Below are the code and all the weights of a small trained network. Each question names an input and a class and asks about switching units off, where a switched-off unit gives its printed mean instead of its output.

import numpy as np


def w(rows, s, z=0):
    codes = np.array(rows[::2]) - 128.0
    scale = np.full(codes.shape[1], s)
    scale[-1] = z or s
    return codes * scale


def f(y):
    return np.maximum(y, 0)


def log_softmax(a):
    a = a - a.max(-1, keepdims=True)
    return a - np.log(np.exp(a).sum(-1, keepdims=True))


def net(x, mask):
    res = np.array(x, float).reshape(1, 7) / 4 @ E
    y = f(res @ A[0][:, :-1].T + A[0][:, -1])
    res = res + np.where(mask, y, B[0][:, -1]) @ B[0][:, :-1]
    return log_softmax(res[-1] @ U[:, :-1].T + U[:, -1])


A, B = {}, {}
E = w([
[86,182,139],'x0',
[166,85,212],'x1',
[250,174,80],'x2',
[188,216,186],'x3',
[84,3,25],'x4',
[211,191,173],'x5',
[167,89,77],'x6',
],0.0059)
A[0] = w([
[143,191,64,214],'neuron 1',
[143,66,129,127],'neuron 2',
[117,137,164,86],'neuron 3',
[199,139,149,112],'neuron 4',
[155,128,124,144],'neuron 5',
[162,71,72,112],'neuron 6',
[184,70,97,137],'neuron 7',
[183,34,114,42],'neuron 8',
[160,104,171,48],'neuron 9',
[105,115,165,66],'neuron 10',
[199,171,112,136],'neuron 11',
[176,16,127,37],'neuron 12',
[186,117,140,152],'neuron 13',
[153,111,125,101],'neuron 14',
[97,184,109,14],'neuron 15',
[97,110,109,132],'neuron 16',
[186,109,162,48],'neuron 17',
[102,71,248,46],'neuron 18',
[130,133,105,108],'neuron 19',
[155,136,43,36],'neuron 20',
[94,45,206,35],'neuron 21',
[41,181,128,106],'neuron 22',
[127,146,107,252],'neuron 23',
[135,168,149,94],'neuron 24',
[101,192,145,69],'neuron 25',
[103,173,89,237],'neuron 26',
[118,140,148,74],'neuron 27',
[165,77,120,75],'neuron 28',
[94,113,138,145],'neuron 29',
[96,121,137,188],'neuron 30',
],0.011,0.0037)
B[0] = w([
[64,81,22,250],'neuron 1',
[162,183,130,194],'neuron 2',
[96,116,159,157],'neuron 3',
[140,61,112,232],'neuron 4',
[147,104,116,168],'neuron 5',
[171,172,145,228],'neuron 6',
[216,131,104,219],'neuron 7',
[245,117,163,207],'neuron 8',
[64,164,166,157],'neuron 9',
[129,142,181,149],'neuron 10',
[117,55,75,253],'neuron 11',
[241,130,182,216],'neuron 12',
[156,73,108,209],'neuron 13',
[134,111,158,147],'neuron 14',
[69,90,94,148],'neuron 15',
[137,203,145,191],'neuron 16',
[127,101,173,178],'neuron 17',
[16,125,240,212],'neuron 18',
[116,140,127,144],'neuron 19',
[93,174,183,186],'neuron 20',
[148,121,244,203],'neuron 21',
[110,169,112,204],'neuron 22',
[119,136,43,224],'neuron 23',
[82,102,130,189],'neuron 24',
[100,77,143,188],'neuron 25',
[76,197,38,227],'neuron 26',
[125,107,146,141],'neuron 27',
[173,104,112,170],'neuron 28',
[146,193,149,180],'neuron 29',
[142,197,106,191],'neuron 30',
],0.012,0.0049)
U = w([
[115,214,90,155],'0',
[255,117,154,71],'1',
[154,226,51,125],'2',
[183,85,65,90],'3',
[47,155,84,98],'4',
[114,26,100,138],'5',
[169,74,107,255],'6',
[49,94,246,91],'7',
],0.0079,0.0066)

Each question gives the input, the list of numbers given to net, and the class t.
The units are the neurons (one row each of A and B). Each row of codes is followed by its name. A weight is (code - 128) times the scale printed after its matrix; where a second scale follows, it is the last column's (A, B and U).
mask holds one flag per neuron, in row order. A switched-off neuron (its flag False) gives its mean, the last column of its row in B, instead of its output. The means were averaged over made-up inputs and are rounded, as every weight is.
A unit's drop is (log p(t) with every unit on - log p(t) with that unit switched off) / (log p(t) with every unit on - log p(t) with every unit switched off).
The circuit of an input: a set's keep is (log p(t) with only the set's units on - log p(t) with every unit switched off) / (log p(t) with every unit on - log p(t) with every unit switched off). Starting from the 12 units with the biggest drops (on a tie, the unit counted first), units are removed one at a time, each time the one whose removal leaves the highest keep (on an exact tie, the one counted first), for as long as the keep stays at least 0.8.
circuit, biggest first: the units of the circuit, biggest drop first
unit that matters most: the unit with the biggest drop
top k neurons: the k neurons with the biggest drops, biggest first
drop of u: that unit's drop, to one decimal
input [7,5,-2,-3,-6,-7,3], class 7: circuit, biggest first	(neuron 18; neuron 21)
input [7,-6,1,0,0,7,6], class 5: circuit, biggest first	(neuron 11; neuron 1)
input [-2,-1,-5,-3,-1,-6,7], class 0: circuit, biggest first	(neuron 16; neuron 11)
input [4,-3,3,1,-4,0,8], class 5: top 2 neurons	(neuron 11; neuron 1)
input [3,4,1,-5,1,5,4], class 1: unit that matters most	neuron 1
input [-6,-6,8,4,-2,4,4], class 3: top 2 neurons	(neuron 18; neuron 7)
input [-8,7,3,8,-7,3,0], class 5: top 3 neurons	(neuron 11; neuron 4; neuron 13)
input [-7,6,-4,3,2,0,-6], class 7: drop of neuron 18	0.1
input [1,3,2,-5,2,-2,3], class 1: drop of neuron 9	0.0
input [7,-4,-5,2,-5,2,2], class 4: drop of neuron 7	0.1
input [-5,7,-7,-8,-4,-1,1], class 7: drop of neuron 18	0.2
